(in the rows, 128 means zero)
Facts:
(1210) vegrin (382) (934) (1200) (195) (730) (323) (1555)
(979) vegrin (797) (983) (1383) (1318) (359) (1422)
(977) vegrin (258) (1557) (1389) (1348)
(375) vegrin (824) (11) (831) (410) (1281) (305) (1555)
(1138) vegrin (934) (1383) (463) (1281)
(736) vegrin (38) (753) (316) (1451) (918) (1417)
(897) vegrin (1585) (597) (195)
(339) vegrin (1066) (1568)
(461) vegrin (1111) (1150)
(1109) vegrin (741) (1445) (305) (149)
(159) vegrin (251) (939) (1151) (936) (376) (33)
(325) vegrin (741) (1578) (939) (1625) (238) (160) (841)
(20) vegrin (1200) (638)
(530) vegrin (564) (992) (1634) (370) (187) (33)
(707) vegrin (820) (1634) (1111) (1054) (759)
(1180) vegrin (1557) (682) (976) (524)
(1337) vegrin (238) (1481)
(322) vegrin (1295) (592) (1111)
(779) vegrin (195) (1074) (1537)
(144) vegrin (495) (11) (1200) (410) (730) (968) (205)
(748) vegrin (797) (495) (1111) (612)
(133) vegrin (1563) (250)
(290) vegrin (534) (1625) (212) (983) (968) (1555)
(335) vegrin (939) (735)
(1176) vegrin (119) (983) (840) (1634) (410) (463) (1555) (918)
(299) vegrin (238) (149)
(949) vegrin (1200) (982) (918)
(68) vegrin (119) (251) (1634) (978) (1348) (817)
(1278) vegrin (186) (1082) (824) (1188) (1422)
(390) vegrin (271) (1041) (79)
(393) vegrin (1151) (1001) (1445) (1537) (841) (1417)
(1437) vegrin (682) (918) (735)
(1423) vegrin (612) (1547)
(1575) vegrin (1200) (271) (79)
(418) vegrin (808) (597) (978)
(1169) vegrin (1082) (824) (1264)
(266) vegrin (495) (524) (780)
(1424) vegrin (148) (318) (212) (1634) (331) (730) (1555)
{(741) (841) (1111) (250) (597) (1066) (269) (376) (1210) (615) (759) (212) (305) (977) (323) (160) (1568) (992) (897) (339) (331) (1472) (461) (449) (1399) (159) (433) (817) (325) (20) (1151) (1041) (911) (187) (271) (148) (238) (1578) (149) (1180) (1658) (1264) (1547) (1314) (748) (1661) (119) (796) (251) (1001) (612) (424) (152) (33) (290) (335) (675) (939) (735) (1557) (299) (1422) (949) (968) (1293) (831) (1278) (1016) (11) (1188) (393) (1437) (1423) (1082) (1575) (1445) (1451) (1383) (374) (418) (918) (266) (195) (1424) (774) (824)} plarem a
{(38) (564) (1150) (934) (982) (375) (592) (648) (359) (407) (1281) (382) (873) (1563) (530) (318) (1417) (753) (779) (144) (1668) (820) (978) (534) (410) (1388) (133) (463) (483) (1176) (1266) (1348) (1481) (524) (1054) (1625) (1634) (1579) (316) (840)} plarem b
radras (each to the one after it):
(741) > (1424)
(38) > (149) > (407) > (374)
(564) > (1111) > (592) > (375)
(1210) > (187)
(615) > (597) > (1578)
(977) > (748)
(648) > (1417) > (817) > (840) > (323) > (911) > (1314)
(897) > (269) > (1293) > (1082)
(461) > (949) > (1563) > (159) > (250) > (1278)
(1151) > (1176) > (978) > (20) > (1579) > (530) > (119) > (1266)
(1041) > (1001) > (331)
(271) > (1557) > (1634) > (759) > (612) > (735)
(1264) > (133) > (144) > (1180) > (1437)
(779) > (410)
(820) > (339) > (873) > (918) > (1383) > (335) > (325)
(1422) > (290)
(1481) > (152) > (318) > (433)
(1451) > (1568) > (148)
(418) > (934) > (449) > (1472)
(266) > (316) > (992) > (1668) > (305) > (1150) > (11)
(774) > (1423)
{(741) (841) (1281) (911) (939) (949) (266)} levik grafus
{(38) (934) (1210) (212) (323) (359) (897) (461) (820) (290) (675) (831) (1188) (1634) (1579)} levik terogror
{(1111) (597) (1568) (339) (1151) (238) (753) (144) (748) (299) (1278)} levik braskar
{(1066) (992) (331) (1399) (1563) (271) (524) (1437) (1423) (374)} levik pitre
{(564) (759) (449) (325) (1547) (978) (483) (1424)} levik gotro
{(376) (530) (251) (1557) (393) (316) (918)} levik fale
{(1150) (1578) (1314) (410) (1348) (1054)} levik roklon
{(615) (375) (873) (796) (463) (824)} levik flafe
{(305) (148) (424) (152)} levik fiskam
{(977) (160) (407) (318) (779) (534) (1388) (1001) (735) (1266) (968) (1625) (1575) (1445)} levik fada
{(592) (433) (1041) (1668) (1661) (119) (1016) (1082)} levik flukidras
{(648) (149) (133) (1293) (1481) (1383)} levik meplen
{(1472) (159) (382) (817) (612) (335) (1176)} levik stezo

Known rows:
[125 108 126 115 134 108 154 151 134 126 139 118 171 131 138 152 171 114
 117 140 147 160 129 152  95 146  99 138 129 163 139 184 167 140 128 156
 108 122 128 148 100 113  74 127 179 120 118 110 176] -> (159)
[144 141 103 107 131 101 126 150 113 140 134 112 128 114 122 147 120 156
 119 112 123 142 155 161  91 101 123 134 122 134 145 173 140 138 113  96
  81 178 116  94 111 131 130 154 143 121 131 113 194] -> (187)
[153 143 111 118 158 108 137 151 122 136 169 116 126 131 125 131 143 118
 124 121 127 167 146 162  79 104 122 119 131 141 148 167 151 170 107 110
  99 152 114  92 102 120 109 128 164 120 128 109 180] -> (322)
[139 118 105 105 125  95 133 140 112 144 143 112 131 116 118 143 112 137
 123 112 130 142 156 147  98 104 112 119 119 136 152 169 135 119 117 106
  86 196 124 127 107 135 120 139 155 126 138 117 184] -> (1557)
[139 156 130 130 140 102 148 178 156 130 176 108 192 136 150 131 169 139
  99 147 149 151 123 135  83 119 129 162 129 153 132 165 201 100 114 121
 109 110 119 153 110 133 113 132  92 119 101 117 189] -> (250)
[151 141 106 125 142 108 153 161 162 160 156 120 173 125 153 123 158 152
  95 144 169 178 108  77  98 136 151 152 142 160 137 220 248  95 107  65
  96  89 130 158  86 136 138  99  94 122 134 106 177] -> (119)
[130 123 112 117 133 104 142 146 128 145 131 112 153 128 126 136 126 117
 120 126 138 149 133 154  96 132 117 129 129 137 151 178 149 109 121 120
  90 183 128 156 111 139  93 128 155 129 129 111 177] -> (1445)
[148 134 106 119 149 109 134 162 124 137 148 114 128 129 121 132 149 120
 118 124 128 151 134 142  81 112 122 124 129 138 145 168 148 155 105 100
  97 173 122 110 122 118 120 138 142 123 122 101 180] -> (1585)
[118 132 106 119 136 109 139 143 124 156 161 109 123 125 116 116  76  91
 137 101 134 142 167 176 102 110 118 106 133 127 171 182 102 138 127 138
  94 190 134 144 104 136 104 115 142 138 141  99 192] -> (615)
[151 103 109 117 136  95 128 139 107 144 147 113 114 130 119 135 172 110
 114 132 132 142 119 134  88 114  69 124 122 141 135 143 138 145 126  99
 115 188 121 122 102 105 101 148 170 117 124 107 163] -> (1634)
[150 135 107 115 151 109 134 162 124 138 146 114 125 129 121 129 150 119
 120 124 127 150 136 146  82 115 120 126 129 137 146 169 156 157 105  98
  97 174 121 105 119 120 123 134 142 123 122 104 178] -> (370)
[130 126 113 117 135 104 146 142 127 143 144 113 152 124 128 136 123 118
 123 125 137 160 139 154  96 127 118 122 129 141 153 178 148 119 122 130
  95 165 129 158 100 134  87 126 164 127 133 112 178] -> (1399)
[153 127 102 135 145 103 129 144 117 158 144 113 118 127 121 121 149 107
 116 135 128 141 123 132  84 111  81 114 127 130 143 157 154 145 119  96
 109 199 122 126 103 123 124 136 151 121 137  94 164] -> (1281)
[151 142 108 119 151 111 140 151 123 134 166 115 125 130 124 132 140 123
 123 123 127 165 141 155  77 109 124 120 134 141 147 164 148 171 106 123
 101 156 119  99 110 117 116 136 159 122 127 103 180] -> (979)
[138 146 110 119 135 110 133 161 127 137 135 116 146 122 130 142 135 139
 115 124 131 146 138 162  90 117 124 145 129 142 146 179 156 133 114 113
  88 150 119 110 108 129 115 143 131 119 124 103 188] -> (195)
[149 133 108 118 151 109 134 161 124 138 149 114 125 129 121 131 150 119
 119 124 128 152 135 145  80 111 122 125 128 137 146 165 153 157 106 100
  97 175 120 104 118 119 122 135 142 124 122 105 179] -> (976)
[126 157  92 126 129 110 131 161 117 147 159 113 121 110 114 117  85 108
 135 106 131 138 166 183  96  95 121 110 131 129 171 178 107 152 116 132
 100 165 132 145 100 126 108 143 107 129 141  81 202] -> (1041)
[163 130 110 143 155 112 151 137 148 166 169 116 145 139 145 111 172 121
  98 155 157 178  92  84  83 135 107 131 149 149 132 185 210 124 116  90
 114 147 127 144  84 125 133 102 146 121 139  97 153] -> (530)

Rows:
No name comes twice in this set of rows, the named rows included.
[136 144 122 124 135 116 146 161 128 116 148 120 170 128 139 152 172 135
 113 140 142 163 124 175  83 132 111 155 135 165 138 171 169 139 118 156
 107 113 118 128  97 114  74 143 157 109 115 101 181] => (20)
[152 152  99 121 144 106 136 162 117 134 156 115 128 123 120 127 139 125
 119 126 130 161 126 150  78 107 123 119 133 138 148 160 150 153 101 108
 105 157 123 138 110 116 106 147 141 117 126  93 182] => (79)
[152 158 102 127 146 110 142 150 117 130 168 114 129 124 122 129 132 132
 124 126 129 170 131 157  75 106 126 115 139 143 148 160 139 167 101 131
 108 145 121 129 104 112 104 146 159 118 129  92 184] => (390)
[142  98 121 124 141 103 147 133 121 142 161 114 136 142 130 126 181  83
 114 143 146 159 103 129  88 136  66 123 134 154 138 156 144 146 134 141
 128 155 129 162  87 104  68 122 187 120 123 102 153] => (375)
[163 150 108 139 162 107 140 148 144 166 151 116 139 140 146 108 178 114
  95 153 151 177  84 101  84 137 108 138 141 140 135 176 228 121 115  51
 106 139 118 151  83 133 119 107 130 121 133 110 153] => (1150)
[138 130 111 107 135  95 142 124 112 144 154 112 128 118 121 143 104 132
 128 111 126 165 160 165  97 106 113 107 122 135 156 165 129 131 120 123
  88 175 120 139  93 136  99 137 192 126 144 126 183] => (1423)
[130 110 124 114 131 108 147 162 130 123 147 119 169 128 136 149 179 115
 115 137 149 153 131 150  93 134  97 149 125 169 139 179 168 134 123 147
 109 116 125 137  97 110  75 131 152 116 118 106 178] => (433)
[153 136 115 123 144  82 138 124 120 161 180 100 115 130 117 122 110 134
 122 125 114 148 150 133  81  87  91  88 126 112 138 128 120 151 124 104
 118 194 121 137 105 125 144 158 172 131 126 119 183] => (133)
[128 105 116 103 127  93 140 149 118 132 124 116 151 121 124 155 156 123
 120 127 136 148 138 147  99 130  93 127 112 150 143 173 150 130 124 122
  99 148 126 150 105 119  83 145 168 123 123 118 180] => (817)
[134 136  98 136 152 110 125 142 120 174 133 109  93 131 110 107 100  78
 131 116 111 124 147 161  92 114  92  94 136 101 160 168 102 170 127 105
  99 236 130 114 114 132 141 134 147 139 138  82 178] => (1481)
[153 119 101 120 142  94 134 118 107 162 149 112  95 120 113 130 122 127
 126 121 118 153 144 130  91 103  83  90 127 123 143 159 118 172 123  97
 110 187 125 117  92 112 134 148 193 127 142 104 175] => (1176)
[133 146 111 123 131 106 149 137 121 139 158 113 152 123 130 135 113 127
 123 127 139 172 132 162  91 124 124 121 135 142 154 171 143 120 119 145
 100 154 129 172  95 132  79 134 170 123 135 104 180] => (1575)

Now the same objects, written a new way:
Known rows:
[130 131 128 109 124 138 116 129 119 117 176 154 125 114 131 139 123 129
 128 116 103 134 129 112 146 132 126 120 172 119 132 131] -> (977)
[128 131 116 132 120 133 123 120 123 127 128 121 125 126 132 120 137 102
 138 135 124 122 125 132 125 131 124 141 122 118 138 129] -> (258)
[128 130 119 126 128 126 123 125 119 122 124 118 126 120 131 125 137 103
 140 135 125 129 125 136 133 131 120 138 123 115 138 132] -> (68)
[126 129 119 130 120 133 123 121 123 125 129 123 124 126 132 123 138 105
 137 136 125 122 123 133 125 129 123 140 121 118 138 129] -> (682)
[127 119 132 126 124 127 119 119 117 131 142 125 128 130 127 134 132 119
 124 136 121 116 121 121 133 126 135 135 136 113 127 124] -> (376)
[132 117 125 114 129 137 120 125 122 118 183 164 125 114 129 144 123 125
 121 124 101 138 129 118 133 132 123 115 145 110 123 116] -> (897)
[106 109 139  96 129  93 117 121 108 172  45 113 120 122 128 138 129  97
 116 139 157 140 118 121  94 124 150 140 148 115 133 137] -> (335)
[132 113 138 126 132 122 123 121 116 129 144 119 127 127 127 134 132 119
 120 130 126 127 122 119 132 121 132 129 139 121 126 120] -> (796)
[127 123 135 121 127 124 124 126 121 139 132 128 126 125 128 137 129 120
 125 128 127 133 122 120 132 124 136 131 146 125 129 128] -> (1016)
[119  98 122 127 131 117 121 121 116 174  83 123 123 130 126 147 127 104
 121 145 144 132 117 134  81 119 142 143 115 101 116 124] -> (323)
[135 135 124 124 108 128 125 128 134 134 160 138 129 133 126 132 136 129
 127 123 103 121 123 113 161 148 137 128 124 126 129 135] -> (597)
[126 131 122 126 126 125 122 124 119 122 125 119 127 119 132 127 138 104
 136 138 122 131 124 134 136 132 120 140 123 114 139 131] -> (1109)
[128 120 135 119 129 120 117 123 116 128 140 122 129 123 126 142 134 120
 126 134 122 124 121 122 142 128 131 131 134 111 126 130] -> (393)
[123 127 125 120 126 138 120 127 137 123 109 133 129 118 134 127 132 133
 145 131 131 113 119 123 111 119 130 133 117 129 139 124] -> (1281)
[124 125 132 122 118 129 121 124 124 145 130 136 126 128 129 136 130 122
 127 131 131 130 121 116 131 132 136 137 148 123 131 129] -> (160)
[130 127 123 104 113 146 115 124 124  94 162 160 126 109 138 124 127 143
 143 122 112 111 124 105 137 122 117 128 142 124 140 132] -> (1481)
[117 111 128 111 110 111 116 126 105 176  73 119 119 132 127 142 127 116
 131 134 142 131 115 124 112 123 145 153 147 118 123 160] -> (305)
[118 100 123 102 137 100 117 115 107 141  33 106 123 123 130 118 134 102
 137 131 147 102 116 133  70 106 142 135 107 115 133 124] -> (1150)

Rows:
No name comes twice in this set of rows, the named rows included.
[136 112 114 113 120 149 124 123 127 104 165 169 126 109 137 128 124 136
 137 124 110 118 124 109 120 122 116 119 118 122 129 116] => (38)
[126 139 135 126 132 129 126 131 145 127 152 133 132 124 128 137 135 125
 122 126 115 135 125 122 152 141 137 121 134 131 138 119] => (949)
[140 116 110 115 125 148 125 124 125  98 156 167 125 111 133 126 122 136
 143 116 105 115 125 118 116 117 118 116 124 124 127 113] => (820)
[131 126 120 112 108 141 111 123 122 119 185 160 125 122 129 137 125 129
 131 119  94 115 128 115 144 137 128 124 157 112 128 143] => (1151)
[127 112 130 128 133 130 124 131 116 139  90 113 128 120 131 138 131 136
 150 141 150 126 111 129 113 103 126 149 115 128 127 135] => (1668)
[132 128 122 103 121 144 116 128 127  93 158 153 126 109 137 125 126 142
 147 113 107 116 125 112 137 119 119 121 143 126 139 136] => (648)
[135 109 129 120 128 129 125 121 121 111 122 123 127 121 132 121 133 134
 137 130 130 113 117 117 116 109 124 131 114 130 133 118] => (463)
[123 116 115 115 119 118 108 121 110 155 100 110 129 133 123 143 138  83
 134 137 153 139 106 141  87 101 144 133 136  97 129 145] => (250)
[138 115 119 138 127 138 136 130 130 134 112 133 130 124 128 130 133 136
 144 142 134 124 113 124 120 119 124 138  83 132 122 111] => (1634)
[106  99 133  96 134  84 112 109 109 160  45 105 122 128 127 131 135  81
 108 139 144 119 120 126  79 123 152 129 127 102 131 125] => (1314)
[136 127 130 131 109 130 130 133 122 161 130 126 125 136 126 137 132 136
 136 126 125 133 118 120 154 133 137 145 139 140 123 148] => (148)
[126 123 126 119 109 125 118 125 121 145 135 137 126 129 127 140 131 120
 129 134 116 120 121 122 139 135 137 138 133 112 125 143] => (238)
[130 132 134 137 127 130 125 132 128 142 134 118 130 132 125 140 134 129
 135 134 129 132 118 126 150 127 135 141 135 128 129 132] => (1293)
[112 114 145 112 133 111 121 127 108 167  70 107 122 124 130 142 126 114
 126 135 161 148 116 121 108 112 142 146 164 128 133 136] => (1437)

